Here is a tiny trained network, its code and every weight. The questions are about switching its units off for an input and a class, where a switched-off unit gives its printed mean instead of its output.

import numpy as np


def w(rows, s, z=0):
    codes = np.array(rows[::2]) - 128.0
    scale = np.full(codes.shape[1], s)
    scale[-1] = z or s
    return codes * scale


def norm(h):
    return h / np.sqrt((h * h).mean(-1, keepdims=True) + 1e-5)


def f(y):
    return np.maximum(y, 0)


def log_softmax(a):
    a = a - a.max(-1, keepdims=True)
    return a - np.log(np.exp(a).sum(-1, keepdims=True))


def net(x, mask):
    res = np.array(x, float).reshape(1, 5) / 4 @ E
    u = 0
    for l in range(3):
        y = f(norm(res) @ A[l][:, :-1].T + A[l][:, -1])
        res = res + np.where(mask[u : u + 8], y, B[l][:, -1]) @ B[l][:, :-1]
        u += 8
    return log_softmax(norm(res)[-1] @ U[:, :-1].T + U[:, -1])


A, B = {}, {}
E = w([
[58,168,69,215,125],'x0',
[131,132,129,125,126],'x1',
[210,253,120,133,152],'x2',
[40,180,118,24,175],'x3',
[110,166,215,141,76],'x4',
],0.004)
A[0] = w([
[18,204,149,100,174,164],'L0N1',
[71,172,42,228,91,82],'L0N2',
[105,88,57,144,121,252],'L0N3',
[145,204,136,111,81,164],'L0N4',
[115,148,193,75,22,105],'L0N5',
[134,86,141,254,79,176],'L0N6',
[218,85,176,47,124,105],'L0N7',
[61,155,213,192,71,133],'L0N8',
],0.0064,0.0033)
B[0] = w([
[155,83,103,140,63,254],'L0N1',
[131,158,251,160,178,221],'L0N2',
[132,56,190,145,136,235],'L0N3',
[134,72,14,143,174,205],'L0N4',
[109,105,71,123,212,192],'L0N5',
[153,127,147,26,86,244],'L0N6',
[76,178,254,105,187,221],'L0N7',
[146,61,62,170,200,211],'L0N8',
],0.0063,0.0043)
A[1] = w([
[19,170,95,78,89,205],'L1N1',
[184,255,100,130,148,151],'L1N2',
[48,112,134,94,70,65],'L1N3',
[189,87,150,170,161,182],'L1N4',
[103,119,128,234,90,250],'L1N5',
[103,142,138,192,133,35],'L1N6',
[139,104,170,145,188,150],'L1N7',
[67,120,98,172,119,153],'L1N8',
],0.0094,0.0024)
B[1] = w([
[215,162,165,52,80,171],'L1N1',
[128,2,172,152,130,209],'L1N2',
[165,42,110,189,116,166],'L1N3',
[119,170,76,49,134,254],'L1N4',
[137,123,180,43,138,201],'L1N5',
[83,115,184,56,160,147],'L1N6',
[92,141,130,122,172,248],'L1N7',
[164,171,149,78,161,170],'L1N8',
],0.008,0.0058)
A[2] = w([
[23,8,118,77,114,162],'L2N1',
[160,125,156,62,70,96],'L2N2',
[149,115,219,64,182,167],'L2N3',
[146,47,58,2,182,229],'L2N4',
[109,191,99,70,132,116],'L2N5',
[216,189,118,90,128,249],'L2N6',
[89,150,185,192,159,176],'L2N7',
[54,214,151,186,149,225],'L2N8',
],0.0059,0.0015)
B[2] = w([
[233,188,99,241,186,193],'L2N1',
[147,217,192,88,125,156],'L2N2',
[85,94,49,181,49,223],'L2N3',
[77,202,77,149,79,253],'L2N4',
[175,86,87,224,114,143],'L2N5',
[88,50,151,174,45,155],'L2N6',
[101,163,80,79,63,134],'L2N7',
[27,105,6,1,169,131],'L2N8',
],0.0043,0.012)
U = w([
[179,117,126,71,26,139],'0',
[152,10,127,173,150,133],'1',
[83,122,213,65,175,140],'2',
[109,133,59,115,149,153],'3',
[115,116,103,106,116,211],'4',
[116,176,151,177,103,72],'5',
[130,181,224,213,103,3],'6',
[136,202,174,207,133,20],'7',
],0.014,0.0071)

Each question gives the input, the list of numbers given to net, and the class t.
The units are the neurons (one row each of A and B). Each row of codes is followed by its name. A weight is (code - 128) times the scale printed after its matrix; where a second scale follows, it is the last column's (A, B and U).
mask holds one flag per neuron, layer by layer. A switched-off neuron (its flag False) gives its mean, the last column of its row in B, instead of its output. The means were averaged over made-up inputs and are rounded, as every weight is.
A unit's drop is (log p(t) with every unit on - log p(t) with that unit switched off) / (log p(t) with every unit on - log p(t) with every unit switched off).
The circuit of an input: a set's keep is (log p(t) with only the set's units on - log p(t) with every unit switched off) / (log p(t) with every unit on - log p(t) with every unit switched off). Starting from the 12 units with the biggest drops (on a tie, the unit counted first), units are removed one at a time, each time the one whose removal leaves the highest keep (on an exact tie, the one counted first), for as long as the keep stays at least 0.8.
circuit, biggest first: the units of the circuit, biggest drop first
most important unit: the unit with the biggest drop
top k neurons: the k neurons with the biggest drops, biggest first
k most important neurons of layer l: the k neurons of layer l with the biggest drops, biggest first
input [-3,3,5,6,6], class 0: circuit, biggest first => (L0N2; L0N1)
input [5,3,1,4,3], class 2: 2 most important neurons of layer 1 => (L1N5; L1N6)
input [-1,3,-2,-4,1], class 0: circuit, biggest first => (L0N6)
input [8,-8,-3,4,1], class 2: circuit, biggest first => (L0N2; L1N5)
input [7,5,5,-1,6], class 2: circuit, biggest first => (L1N5; L1N6)
input [8,-8,-5,1,3], class 2: circuit, biggest first => (L1N5; L1N8)
input [-1,-5,-2,-7,5], class 0: top 2 neurons => (L0N6; L0N4)
input [5,-1,7,5,5], class 1: top 2 neurons => (L1N2; L1N4)
input [-8,4,7,-4,3], class 2: 2 most important neurons of layer 2 => (L2N1; L2N5)
input [-3,-3,-6,-6,3], class 0: top 3 neurons => (L0N6; L1N2; L1N4)
input [3,2,-6,-1,8], class 3: top 2 neurons => (L0N8; L1N2)
input [0,2,-2,-2,-5], class 3: top 3 neurons => (L0N1; L1N1; L0N3)
input [0,1,4,5,6], class 3: top 3 neurons => (L0N4; L0N8; L0N5)
input [7,2,8,7,-1], class 1: circuit, biggest first => (L1N2; L1N4)
input [-7,-8,8,-5,-4], class 1: circuit, biggest first => (L1N2; L0N6; L1N1)
input [3,2,7,-8,-2], class 0: top neuron => (L1N4)
input [8,2,-8,7,2], class 1: top 2 neurons => (L1N3; L1N4)
input [-4,1,-6,5,-6], class 1: top 4 neurons => (L1N4; L1N3; L0N3; L2N1)
input [-7,-5,5,-5,-5], class 2: top 3 neurons => (L0N7; L0N1; L2N1)
input [-8,-5,-5,1,0], class 2: most important unit => L0N7
input [-1,-6,7,6,2], class 1: top 2 neurons => (L1N2; L0N6)
input [-6,-4,-3,-2,8], class 3: 4 most important neurons of layer 0 => (L0N5; L0N8; L0N2; L0N3)
input [-4,2,6,8,-1], class 0: top 2 neurons => (L1N1; L0N8)
input [3,-7,-8,5,-4], class 1: top 3 neurons => (L1N3; L0N3; L1N4)
input [-3,-7,8,-1,8], class 1: top 2 neurons => (L1N2; L0N3)
input [8,6,-2,3,8], class 2: top 3 neurons => (L0N2; L1N5; L1N6)
input [5,3,2,8,-1], class 0: most important unit => L1N1
input [5,3,1,-3,4], class 2: 2 most important neurons of layer 0 => (L0N2; L0N1)
input [2,2,7,6,4], class 1: 3 most important neurons of layer 1 => (L1N2; L1N4; L1N5)
input [-8,2,8,6,3], class 1: 2 most important neurons of layer 0 => (L0N6; L0N4)
